(in the rows, 128 means zero)
Each row of numbers belongs to one of the objects below and depends on some of the facts about them. Some rows are named. Which object is each other row?

Facts:
bomevem | θ rabil
brosom | σ 158 | θ stiple | η zano
brulan | σ 217 | θ bomevem | η goklo
flebru | σ 548 | θ gobam | η pomiflik bomevem
fletrak | σ 602 | η skorus
fusa | σ 548 | θ zano | η flebru brosom
gaflus | σ 626 | θ rabil | η lobru pufal
gobam | θ kerus | η pomiflik goklo vono
goklo | σ 581 | θ gobam
kerus | η sotrutis
kluflur | σ 602 | θ vono | η laskor
kotrutro | σ 548 | θ gobam | η zano
laskor | σ 217 | θ kerus | η lobru
lobru | σ 581 | θ vono | η vono
nuvo | σ 548 | θ vono | η gaflus bomevem
pletin | σ 158 | θ stiple | η voku flebru
plinubre | σ 581 | θ vono | η teti
pludon | η gobam
pomiflik | σ 581 | θ vono
pufal | θ pludon
rabil | η pomiflik
rupal | σ 158
saskosti | σ 626 | θ stiple
sepor | σ 217 | θ pludon
skaplus | σ 581 | θ vono
skaste | σ 626 | θ rabil | η lobru vono
skorus | σ 548 | θ zano | η lobru
skudu | σ 548 | η brosom
sotrutis | σ 548 | η pomiflik gobam
stagami | σ 626 | θ rabil | η fletrak gaflus
stiple | θ pludon | η skaste
teti | σ 602 | θ pludon
tretra | σ 548 | η pletin
voku | σ 548 | θ klodo | η pomiflik
vutre | σ 548
zano | θ rabil | η flebru

Some rows with their names:
pletin: [135 148  92 160 207 117 123 137 132 101 127 105  92 120 118 119 143 139
 145 103 156  93 136  97 103 112 137 157 140 120 173 142  74 215 140 161
  71 163 149 141 161 111 136 168 104 155 170 133  95  89  80  60  75 153
 118 123 114  69 153 157 158  80 159  85 137 120 195 116 117  85 108  87
 114 111 174 108]
sepor: [125 132  89 129 151 181 107 152  79 125 154  96 126 117 121 197 145 152
 151 120 147 154 114 127  90 117 116 143 109  95 195 168 111 214 138 162
 126 171 157 180 125 120 136 139  85 167 113 140 162  69  98  73 107 135
 113 121 146  67 148 157 136 118 131  79 116 116 148 175  97 119 105 112
  61 108 175 117]
fusa: [145 132  95 174 145 141  97 164 138 111 154 126 124 124 126 112 145 113
 164 112 114 108 147 153 122  89  88 161 122 119 125 170 113 179 144 136
 106 145 127 148 163  92 153 118 111 145 145 116 142 113  95  60  66 134
 127 118 136  83 152 138 105 124 101  72 112 103 141 142  86 103 118 104
  56 122 156 165]
skudu: [147 154  93 183 147 135 107 154 132  85 155 134 123 130 129 103 142 120
 149 137 109  95 138 135 115 104 101 121 134 129 142 149  83 189 137 121
  69 164 130 133 152  99 139 117 121 134 147 134 120 122  84  63  70 128
 128 105 112  81 167 144 107 106 107  74 115 122 158 135  91  95 134  91
  76 123 147 135]
vutre: [150 134  77 176 142 141  95 144 125 120 167 139 122 144 121 101 118 111
 166 134 127 132 130 141 121 100 104 168 108 115 140 173 132 191 155 128
 105 146 137 157 144  94 152 115 111 158 135 137 159  91  97  77  70 136
 116 105 128  84 160 145 110 125  92  87 117 104 144 150  85  99 119 117
  62 136 152 155]
nuvo: [125 151  94 174 147 130 101 158 140  97 158 138 119 126 111  99 151 121
 165 125  99 126 123 158 138 112  73 162 113 138 104 149  99 194 120 130
  80 144 138 134 139 106 134 122 127 123 121 126 157  85  73  62  86 136
  84 106 125  93 157 127 109 108 106  96  88 114 166 116  86 101 109  88
  61 137 154 131]
goklo: [ 95 159 119 176 177 161  93 155 123 128 159 101 130 129  82 116  84 127
 168 151 132 111 152 131  93 110 148 135 100  85 156 153  81 222 135 119
  91 195 153 157 111 131 117 187 144 144 185 148 169  92  71  84  89 130
 122 114 110  90 143 181 139 108 126  74 135 107 152 110 133  75 111 106
 144  93 159  89]
plinubre: [100 161 133 134 170 179 105 179 101 163 140 108 120 128 115  87  80 103
 169 147 155 152 150 128  71 108 151 121  88 110 119 159  79 215 159 138
 109 195 173 156 120 116 111 143 132 161 161 158 181  56  57  91  54 121
  83  84 138 109 162 158 148 128 108  82 134 110 147 136 103  84  93 129
 115  93 152  90]
teti: [128 150 117 189 130 138 131 148 116 118 175 129 120 147 120 150  87 146
 141 140 155 129 133  81  74 101 116 129  98  82 163 146  78 200 168 127
  67 151 184 135 120  85 106 125  45 149 127 166 125  54  65  95  87 165
 126 106 100  56 160 167 123 107  93 103 159 126 182 142 100  86 126  86
 144  96 158  96]
stagami: [ 98 166  71 147 166 170  86 161 108  79 120  91 140 123  95 136  86 153
 195 123 131 145 154 146  91 110 115 164 103 104 136 158 145 179 131 165
 112 131 114 161 168 105 116 135  99 138  94 150  98  50  96  64  62 194
 136 138 149  76 128 131 131  91 119 116 122 115 143 140 116 135 124 141
 117 111 186 136]
pufal: [119 162 100 148 167 182 105 180 114 121 147 111 115 129 127 128 101 169
 162 105 137 133 126 133 105  95 132 143 101 111 113 145 100 191 138 144
 108 153 155 146 148  96 113 153 113 134 140 155 179  36  83  67  81 153
  88  97 140 104 151 125 141  95 148  89  93 140 170 135  96  86 116 134
 118 132 169 103]
gobam: [122 151  95 151 166 173 107 173 114 128 146 108 112 128 120 132 101 160
 158  94 127 110 122 138 110 100 137 139  90 103 116 141  99 193 136 149
 116 155 154 142 138  91 117 165 103 132 164 144 195  45  88  53  82 153
 107  92 124  97 158 134 141  95 145  82 101 133 174 133 111  71 106 130
 124 121 168 107]
pludon: [105 147  86 171 155 151 101 156 123 118 151 105 117 121  93 143 113 130
 175 110 115 121 117 137 116 122 103 165  94 112 119 147  87 208 113 150
 109 143 169 148 120 102 115 163 107 128 133 132 165  61  75  61 109 152
 110 108 129  79 150 152 144  93 132  95  95 118 190 112 114  74  89 117
 103 118 174 119]
zano: [125 148 105 140 162 168 114 184 111 125 134 102 117 114 125 134 117 144
 156  91 130 107 131 129  90 106 127 121 105 115 108 146  73 187 136 153
 113 156 154 135 149  90 119 150  97 131 155 133 166  64  77  50  72 149
 110  94 136  96 163 131 142 105 137  77 104 131 176 138 102  75 102 128
 109 112 166 119]

Which object is each row?
Some rows may be objects named above.
[126 133  92 131 147 182 105 151  78 118 154  94 126 117 119 198 150 149
 148 119 146 154 115 129  93 121 115 142 113  91 196 170 113 209 137 159
 126 171 158 179 122 118 134 138  80 166 115 144 168  71 100  76 106 137
 111 118 145  71 146 157 138 116 135  80 119 117 146 173  98 122 107 108
  59 108 173 112] => sepor
[140 164  79 191 156 139  91 145 131  84 176 149 124 145 119 103 123 156
 150 147 112 116 123 147 135 102 104 141 122 108 152 152 117 193 135 110
  67 159 125 141 150 107 137 133 141 131 145 154 147  99  93  75  79 138
 109 106 107  90 155 143 105 101 118  89 101 127 157 125  99  99 138  98
  96 154 149 117] => skorus
[141 146  92 126 202 139 124 150 112 138 118 116  80 126 136  90 130 135
 150  98 172 135 122 106 102 107 145 157 112 129 144 146 102 215 160 177
  88 161 164 141 162 103 134 157  98 169 163 146 145  42  81  66  51 159
  78  92 133  94 166 139 168  85 146 100 136 127 192 140  93  91  86 108
 116 125 168 107] => rupal
[118 142  94 146 198 109 121 144 135 116 116 100  90 112 112 112 163 108
 160  90 146 118 127 112 109 121 107 185 126 139 133 142  72 217 131 181
  82 145 165 140 152 115 134 159  96 152 142 117 116  70  62  55  81 154
  83 115 138  76 151 149 166  80 139 101 129 115 206 114 105  88  75  84
  90 105 181 119] => brosom
[118 154  91 156 169 175 100 169 113 126 155 112 113 129 118 128  95 176
 157 106 130 123 122 139 116 102 134 142  86  98 122 138 104 193 140 143
 109 158 155 145 142  99 121 172 110 133 154 153 196  35  87  60  86 160
 103  92 124 101 153 134 142  96 149  88  95 132 173 131 109  78 108 136
 132 131 167 104] => vono
[138 167  85 191 156 140  92 147 134  81 177 146 123 147 123 101 122 156
 150 150 114 117 123 146 134 106 106 141 118 113 156 146 118 196 134 109
  66 158 125 145 148 109 135 132 141 132 140 152 143  93  94  73  83 142
 107 109 107  88 154 140 106 100 123  91  96 127 154 125  93 100 141  94
  98 153 150 115] => skorus
[101 162 132 134 168 178 104 176 100 167 137 109 120 127 113  83  82 102
 169 144 156 152 154 124  68 110 148 122  88 110 120 159  80 215 160 139
 110 196 170 160 120 118 111 146 129 160 159 160 182  56  58  92  52 122
  85  83 141 117 162 159 147 126 104  85 132 112 148 135 101  85  94 129
 113  89 149  89] => plinubre
[108 158  61 143 154 160  95 151  99 101 119  92 139 125  94 135  82 119
 193 130 135 139 145 136  85 121 126 148  93 104 144 164 137 189 135 172
 119 135 131 161 152  95 120 131  84 154 107 145 104  58  95  65  56 183
 157 124 139  70 149 154 142 102  98 111 137 107 150 146 120 120 104 142
 120  95 183 147] => saskosti
[ 70 163 128 159 178 159  88 163 134 136 158 103 125 121  73 109  94 122
 183 143 128 147 146 151 104 117 113 177  90 106 121 150  87 225 120 125
  97 179 166 161 105 138 111 185 153 131 143 143 186  64  58  84 100 134
  79 116 133 102 132 157 143 108 124  97 112 101 158  96 120  89  96 108
 112 105 168  82] => lobru
[111 154  60 141 155 162  92 150  93 102 118  94 138 129  94 132  76 123
 193 127 134 139 145 136  84 123 129 146  95 105 142 162 139 183 134 175
 122 135 127 159 154  93 119 127  81 153 106 145 107  58  97  67  57 182
 156 124 140  69 151 153 140 103 103 111 135 102 150 152 119 124 101 144
 121  99 185 149] => saskosti
[116 140  96 141 157 192  97 158  90 106 161  93 126 119 110 205 155 184
 147 111 139 155 113 144 107 112 112 160 112  87 193 164 129 209 130 152
 123 165 146 179 130 125 132 157  98 154 112 147 180  57 104  67 122 145
  98 134 146  73 126 146 131 108 155  82 101 118 144 162  95 121 119 109
  70 122 180 103] => laskor
[120 142  93 141 161 191  94 160  92 108 158  91 125 117 115 201 151 185
 149 115 141 157 112 144 108 108 109 161 111  85 189 160 127 208 129 149
 119 167 146 180 129 126 133 156  95 151 112 144 175  61 106  65 118 145
 104 133 150  72 126 147 129 104 152  82 103 120 145 159 100 123 118 109
  68 124 178 104] => laskor

Now the same objects, written a new way:
Known rows:
skudu: [166 141 133 139 123 138 164 152 129 171 113 121]
nuvo: [159 123 146 127 141 140 195 132 136 137 111 108]
brulan: [ 61 103 149 164 151 151 120 159 126 176 131  94]
gaflus: [116 158 130  67  64 103 120  69 140  55 140 145]
skorus: [130 113 132 117 182 140 178 116 131  92 110 121]
tretra: [155 134 132 127 122 146 156 171 121 167 118 109]
gobam: [106 109 114 115 129 130 113 153 119 127 130  90]
flebru: [152 147 118 145 121 134 178 179 125 140 112 126]
stiple: [113 101 134 107 122 129 138  98 131  98 122 113]
plinubre: [139 117 143 126 133  96  24  56 134 166 160 193]
kotrutro: [171 149 133 134 105 141 177 159 125 173 115 122]
bomevem: [128 170 111 145 108 116 163 147 133 112 127 128]
teti: [153 123 101 134 198 178  93 106 132 158 109 191]
pufal: [120 133 125 133 136 124 160 107 137  77 122 129]

Rows to name:
Some rows may be objects named above.
[150 122 142 192 117 109 156 165 121 172 126  81] => pletin
[ 77 125 155 194 147 155 149 131 142 171 127 147] => sepor
[116 160 105 126 128  66  41 161 111  82 164 156] => pomiflik
[131 118 137 113 174 142 185 108 129  95 109 111] => skorus
[157 122  98 133 191 180  92  95 131 156 111 193] => teti
[120 149 103 125 163  63  56 166 115 101 161 156] => pomiflik
[112 152 106 124 147  67  55 163 110  94 163 154] => pomiflik
[164 129 146 126 122 134 191 130 133 134 112 109] => nuvo
[ 96 114 104 137 163 127 122 138 123  73 123 120] => vono
[ 54 116 172 176 200 145 180 132 140 127 129 126] => laskor
[155 111 122 149 161 154 127 115 128 153 111 142] => vutre
[112 127 138 110 169  74  85  81 126  49 155 162] => lobru
[156 149 133 229 122 109 164 165 125 164 125 118] => brosom
[116 129 111 114 150  75  40 142 111  98 156 136] => goklo
[120 143 112  85  44 125  53  72 133 111 144 166] => saskosti
[141  94 135 205 153 132 134 108 132 159 123 125] => rupal
[139 162 115 147  79 117 147 158 131 150 128 129] => zano
[161 124 103 123 184 179  87 124 130 153 112 195] => teti
[142 131 142 121 135  86  56  86 128 129 157 173] => skaplus

Now the same objects, written a new way:
Some objects and their rows:
sepor: [ 80 128 177 105 144 114 131 133 144  89 166 156 101 146 120  93 178 106
 125 123  95 128 100 181 140 155 119 190 146 122 120 100 136 157 125 147
 133 156  65 122 135  81 105 129 122  83 155 129 131  90 157 184]
pletin: [ 85 121 127 153  72 121  92 106 114 119 133 126 133 117 128 145 135 143
 156 132 112 117 110  80 131 172 127 153 158 100 150 133 102 175  68  97
 202  95 128 145 137 174 139 188 130 147 125 150 144 130 130 122]
kluflur: [ 75 125 112 103 118 169 139 129 118 145 116 153 142 127  87  96 141 126
 138 152 172 107 105 155 168 180 167 159 102  92 120  87 146  94 171 160
 131 147 103 142 128 155 136 139  88 117 107  86 106 154  45 131]
bomevem: [180 137 152 100 129  89 164 139 144  98 102 105 128 109 136 137 130 146
 108 134 152 100  98 133  97  98 129 120 117 122  91 131 143 116 134 120
 134  83 156 119 121 115 106 142  98 133 143 131  98 111 125  86]
pludon: [171 117 150 104 152  91 165 128 125 112 122 102 136  99 144 135 122 126
 141 142 148 100  82 116 112  78 130 116  95 147  96 172 152 103 128 119
 134  96 147 114  87  97 114 145 104 140 140 115 109 111 130 100]
vutre: [103  99  93 147 117 135 123  99 124 169 140 132  68 172 129 117 100  91
 113 121 107 156 150 131 139 142 110  93 142 153 154 115 115 141 111 132
  92 175 126 124 132 134 154 111 170 145 123 138 126 129 163 168]
brosom: [ 88 130 125 152  62 121  98 105 131 109 120 126 122 119 130 132 136 148
 146 127 115 118 122  88 127 186 125 145 171  95 148 117  99 181  69  99
 198 100 131 140 147 180 135 185 125 142 131 153 138 129 128 122]
nuvo: [122 118  99 135 111 136 100 106 122 162 122 133 114 173 101 162 115 131
  91 114 127 156 131 132 111 137 129 110 140 130 137 106 118 145 132 132
  81 157 140 146 167 179 146 110 149 148 115 168 117 155 151 134]
skaplus: [105 161 115 147 148 159 144 155 155 114 122 138 145 127 144  71 142 124
 137 124  91 172 235 126 143 116 110 111 148 111 145 132 103  92 127 104
 150 151 105 107 110 106 115 107 120 133 140  82 181 125 129 136]
vono: [164 123 156  95 153 103 154 130 114 120 123 109 143 107 120 132 139 120
 123 160 159 104  83 135 102  89 131 118  83 146  80 160 155  80 144 117
 120  94 159 107  74  97 114 140  90 152 137 107 126 126 125 101]
kerus: [175 117 144 111 138  88 168 134 133 109 122 101 136  94 150 130 119 134
 142 139 144 105  90 116 111  82 123 113 103 147 104 169 150 115 123 119
 140  92 144 116  94  98 112 139 103 134 141 114 100 109 130 100]
klodo: [158 123 145 105 129 104 184 130 143 100 118 103  81 112 153  92 128 105
 113 148 130 106 118 149 113 118 113 110 121 138  91 126 143  96 124 130
 141 111 147  97  94  87 113 130 110 138 157 104 110  90 142 122]
voku: [127  95  91 157 121 122 109 104 125 176 132 125 113 155 132 163  93 127
 139  99 123 154 133  97 133 110 119 108 131 152 165 151 121 173 114 121
  99 157 121 141 151 161 157 121 170 133 112 161 104 143 156 133]
stagami: [173 167 139 127 128 165  72 152 103 100 138 146 152 113 130 170 124 151
 101 135 137  98 123 163 116 163 146 150 134 121 114  79 128 115 153 172
 121 102 162 136 168 114 135  94 156  99 111 147 156 141  95 125]

Which object is each row?
Some rows may be objects named above.
[111 147 123 152 172 151 123 157 129 132 134 135 205 114 134 108 138 131
 171 127 103 170 199  90 151  84 124 118 115 129 148 187 122  98 131  82
 146 139  99 119  93 107 116 125 120 134 130  85 189 141 118 119] => goklo
[109 167 132 135 170 165 117 161 130 133 122 145 200 133 104 109 161 131
 125 138 123 176 206 127 128 107 134 125 116 111 121 146 117  77 153 101
 124 136 116 115 109 122 109 116  96 149 129  89 197 160 110 113] => lobru
[116 153 118 157 168 142 124 160 140 129 123 134 205 113 143 118 136 142
 173 113 107 169 206  79 150  80 124 118 130 122 157 180 117 113 128  93
 152 135  98 128 116 116 110 120 119 121 124  98 170 147 121 109] => pomiflik
[ 61 118 124 146  76 141 100 100 108 121 147 138  88 131 125 101 140 106
 138 154 107 119 122 113 139 196 120 145 157 107 133 108  99 143  70 106
 197 123 138 114 101 148 141 178 123 159 139 125 166 120 135 155] => rupal
[156 124 147 104 129 103 191 131 144  97 116 109  84 112 149  88 130 110
 115 144 128 106 117 149 111 107 117 108 120 135  93 125 142  94 127 132
 140 106 152 100  94  86 117 127 103 144 155 108 110  90 138 119] => klodo
[165 131 148  92 145 111 164 136 123 113 113 110 128 113 112 124 141 122
 106 156 157 105  87 148  97 102 133 121  94 141  74 139 154  82 151 125
 117  89 162 104  89 102 117 144  91 148 144 111 121 119 125 104] => stiple
[167 141 159  89 135 108 164 136 124 107 108 109 129 118 113 128 144 128
  94 155 159 106  96 152  87 106 136 119 102 126  69 125 149  85 149 126
 114  91 165 106 105 116 111 135  85 152 143 118 118 121 125  98] => pufal
[123 115 103 138 110 133 103 108 122 164 118 129 114 175  98 156 113 128
  86 110 134 152 134 125 114 136 128 113 138 138 139 107 119 149 128 129
  81 156 139 142 167 179 143 115 152 148 109 168 117 160 147 131] => nuvo
[ 90 121 182 109 164 101 113 136 130 105 176 154 155 133 111 129 177 119
 157 123 112 130  76 150 142 123 133 195 127 135 129 147 143 160 128 135
 130 142  60 138 121  89 107 139 120  77 142 134 131 109 153 164] => brulan
[ 93 157 109 150 144 162 159 155 155 108 122 132 117 127 157  49 141 103
 133 131  79 173 251 128 154 127 101 109 152 113 146 120 106  97 120 107
 155 160 100  95 102  86 113 101 128 137 146  76 184 114 136 146] => plinubre
[102  93  93 144 116 137 122  99 126 167 140 129  68 168 131 114 101  91
 110 121 107 154 149 132 139 137 110  94 142 153 142 116 115 143 117 133
  98 173 129 124 131 142 152 109 169 143 130 144 122 131 167 169] => vutre
[ 81 126 173 107 143 112 125 133 150  85 173 158 104 148 120  93 180 109
 128 123  96 127 101 185 143 155 119 190 148 120 124 105 132 157 124 145
 131 153  67 124 133  84 100 125 124  80 155 125 132  88 159 181] => sepor
[109 109 104 132 121 146  96  98 104 173 129 137 113 175  85 148 123 110
  89 133 134 157 127 143 114 136 134 112 116 148 120 114 121 119 136 134
  72 161 149 134 139 163 152 113 139 161 114 153 139 161 145 143] => skorus
[ 54 105  97 113 108 170 171 119 135 139 132 148  76 121 139  43 118  91
 154 142 136 107 136 152 205 191 137 141 124  96 148  78 138 108 144 163
 160 164  82 125 106 121 145 133 118 108 128  65  95 108  66 171] => teti
[ 86 140 191  90 159 120 102 138 125  95 167 164 151 148  77 118 194 122
 111 135 124 132  81 190 120 149 137 204 119 124  99 107 144 132 150 144
 108 135  86 133 133  97 100 134 101  93 140 133 150 119 142 160] => laskor
[161 150 130 140 127 156  99 145 110 102 150 142 112 104 176 135 101 129
 127 129 105  94 136 153 148 157 124 132 142 133 143  94 124 124 126 176
 144 115 144 123 143  88 139  86 178  93 122 126 146 103 114 150] => saskosti
[159 145 128 139 127 156 103 144 118 102 149 136 113 102 176 137 105 129
 131 133 109  92 141 155 143 163 125 133 147 137 139  97 120 124 128 173
 141 117 144 125 144  90 139  91 184  92 122 124 147 106 112 149] => saskosti
[184 140 145 110 127  84 178 137 160  89  97 101 119 105 155 130 122 153
 124 115 138 103 106 121  98  95 123 113 133 116 107 134 139 136 121 125
 140  87 140 124 131 123 104 138 106 121 140 138  80 102 133  88] => zano

